Here is a tiny trained network, its code and every weight. The questions are about switching its units off for an input and a class, where a switched-off unit gives its printed mean instead of its output.

import numpy as np


def w(rows, s, z=0):
    codes = np.array(rows[::2]) - 128.0
    scale = np.full(codes.shape[1], s)
    scale[-1] = z or s
    return codes * scale


def f(y):
    return y / 2 * (1 + np.tanh(0.7978845608 * (y + 0.044715 * y**3)))


def log_softmax(a):
    a = a - a.max(-1, keepdims=True)
    return a - np.log(np.exp(a).sum(-1, keepdims=True))


def net(x, mask):
    res = np.array(x, float).reshape(1, 5) / 4 @ E
    y = f(res @ A[0][:, :-1].T + A[0][:, -1])
    res = res + np.where(mask, y, B[0][:, -1]) @ B[0][:, :-1]
    return log_softmax(res[-1] @ U[:, :-1].T + U[:, -1])


A, B = {}, {}
E = w([
[60,182,145,143,122,61,150,109,82,41],'x0',
[128,127,130,136,122,130,129,137,124,127],'x1',
[127,145,126,91,144,40,164,210,187,160],'x2',
[118,124,128,127,120,125,127,126,127,136],'x3',
[183,114,126,52,3,144,99,109,147,70],'x4',
],0.015)
A[0] = w([
[135,101,131,133,165,123,108,130,162,93,112],'neuron 0',
[140,132,119,83,134,39,150,223,180,141,168],'neuron 1',
[183,125,124,79,62,162,132,130,156,142,134],'neuron 2',
[143,132,130,132,115,106,127,132,151,154,107],'neuron 3',
[132,118,128,173,201,176,128,139,141,225,221],'neuron 4',
[131,137,132,119,131,125,124,120,133,136,116],'neuron 5',
[121,118,113,146,129,144,133,104,111,120,179],'neuron 6',
[127,147,129,104,120,155,134,139,141,101,144],'neuron 7',
[116,129,128,140,130,189,127,85,100,116,254],'neuron 8',
[137,114,119,138,139,72,125,132,133,121,110],'neuron 9',
[167,114,116,94,77,146,124,129,161,118,112],'neuron 10',
[140,127,140,101,110,168,126,144,153,138,134],'neuron 11',
[141,105,163,140,128,123,114,111,173,123,101],'neuron 12',
[58,146,135,182,185,57,140,108,83,74,126],'neuron 13',
[101,155,133,89,44,54,130,106,107,5,17],'neuron 14',
[103,152,140,146,143,114,139,122,121,114,88],'neuron 15',
],0.019,0.0094)
B[0] = w([
[132,118,136,166,132,119,117,134,115,194,129],'neuron 0',
[119,164,148,121,81,68,132,142,255,141,243],'neuron 1',
[125,118,134,108,59,113,60,136,86,134,214],'neuron 2',
[151,161,106,89,159,139,102,164,156,128,145],'neuron 3',
[168,54,117,153,186,179,185,103,220,114,248],'neuron 4',
[127,132,157,142,104,161,130,150,157,92,127],'neuron 5',
[122,142,133,118,164,167,112,141,113,149,168],'neuron 6',
[144,120,138,107,110,135,117,99,148,129,151],'neuron 7',
[127,79,109,138,161,182,120,83,11,109,218],'neuron 8',
[122,131,106,151,89,95,141,114,137,105,150],'neuron 9',
[135,155,126,108,70,148,92,167,103,137,194],'neuron 10',
[98,108,136,132,113,108,69,113,119,115,166],'neuron 11',
[134,143,165,133,123,128,123,133,121,106,136],'neuron 12',
[73,226,127,126,125,70,114,120,46,124,255],'neuron 13',
[166,53,117,167,226,176,199,111,231,134,253],'neuron 14',
[112,129,134,140,71,119,150,129,95,137,162],'neuron 15',
],0.024,0.028)
U = w([
[165,9,79,163,213,205,167,99,114,110,255],'0',
[165,61,130,152,154,108,197,164,247,153,185],'1',
[148,56,106,91,61,188,56,121,33,109,81],'2',
[142,110,165,58,37,91,73,218,165,161,38],'3',
[50,152,89,132,195,140,160,132,2,110,89],'4',
[52,201,133,147,102,43,189,160,145,140,64],'5',
],0.0083,0.004)

Each question gives the input, the list of numbers given to net, and the class t.
The units are the neurons (one row each of A and B). Each row of codes is followed by its name. A weight is (code - 128) times the scale printed after its matrix; where a second scale follows, it is the last column's (A, B and U).
mask holds one flag per neuron, in row order. A switched-off neuron (its flag False) gives its mean, the last column of its row in B, instead of its output. The means were averaged over made-up inputs and are rounded, as every weight is.
A unit's drop is (log p(t) with every unit on - log p(t) with that unit switched off) / (log p(t) with every unit on - log p(t) with every unit switched off).
The circuit of an input: a set's keep is (log p(t) with only the set's units on - log p(t) with every unit switched off) / (log p(t) with every unit on - log p(t) with every unit switched off). Starting from the 12 units with the biggest drops (on a tie, the unit counted first), units are removed one at a time, each time the one whose removal leaves the highest keep (on an exact tie, the one counted first), for as long as the keep stays at least 0.8.
circuit, biggest first: the units of the circuit, biggest drop first
most important unit: the unit with the biggest drop
k most important neurons: the k neurons with the biggest drops, biggest first
drop of u: that unit's drop, to one decimal
input [2,0,4,-5,-5], class 5: most important unit : neuron 13
input [6,-8,-5,-2,0], class 4: 2 most important neurons : neuron 13; neuron 4
input [4,7,-3,1,0], class 4: 2 most important neurons : neuron 4; neuron 13
input [2,-4,1,-3,0], class 5: 2 most important neurons : neuron 4; neuron 14
input [5,0,0,4,7], class 0: 2 most important neurons : neuron 14; neuron 1
input [0,2,7,7,4], class 3: 3 most important neurons : neuron 4; neuron 2; neuron 10
input [0,-2,-8,6,6], class 2: 2 most important neurons : neuron 4; neuron 2
input [2,-2,1,-8,-8], class 5: 2 most important neurons : neuron 13; neuron 8
input [1,-4,4,6,-7], class 5: 2 most important neurons : neuron 13; neuron 14
input [2,-6,-7,6,0], class 4: 2 most important neurons : neuron 4; neuron 14
input [4,6,0,6,2], class 0: 2 most important neurons : neuron 1; neuron 14
input [7,0,-1,-3,-3], class 4: 2 most important neurons : neuron 1; neuron 13
input [1,3,-5,4,-1], class 4: drop of neuron 4 : 0.3
input [0,8,2,3,4], class 3: circuit, biggest first : neuron 4
input [-6,-8,-3,-5,2], class 2: drop of neuron 14 : 0.2
input [-4,-3,1,-1,8], class 3: drop of neuron 8 : 0.5
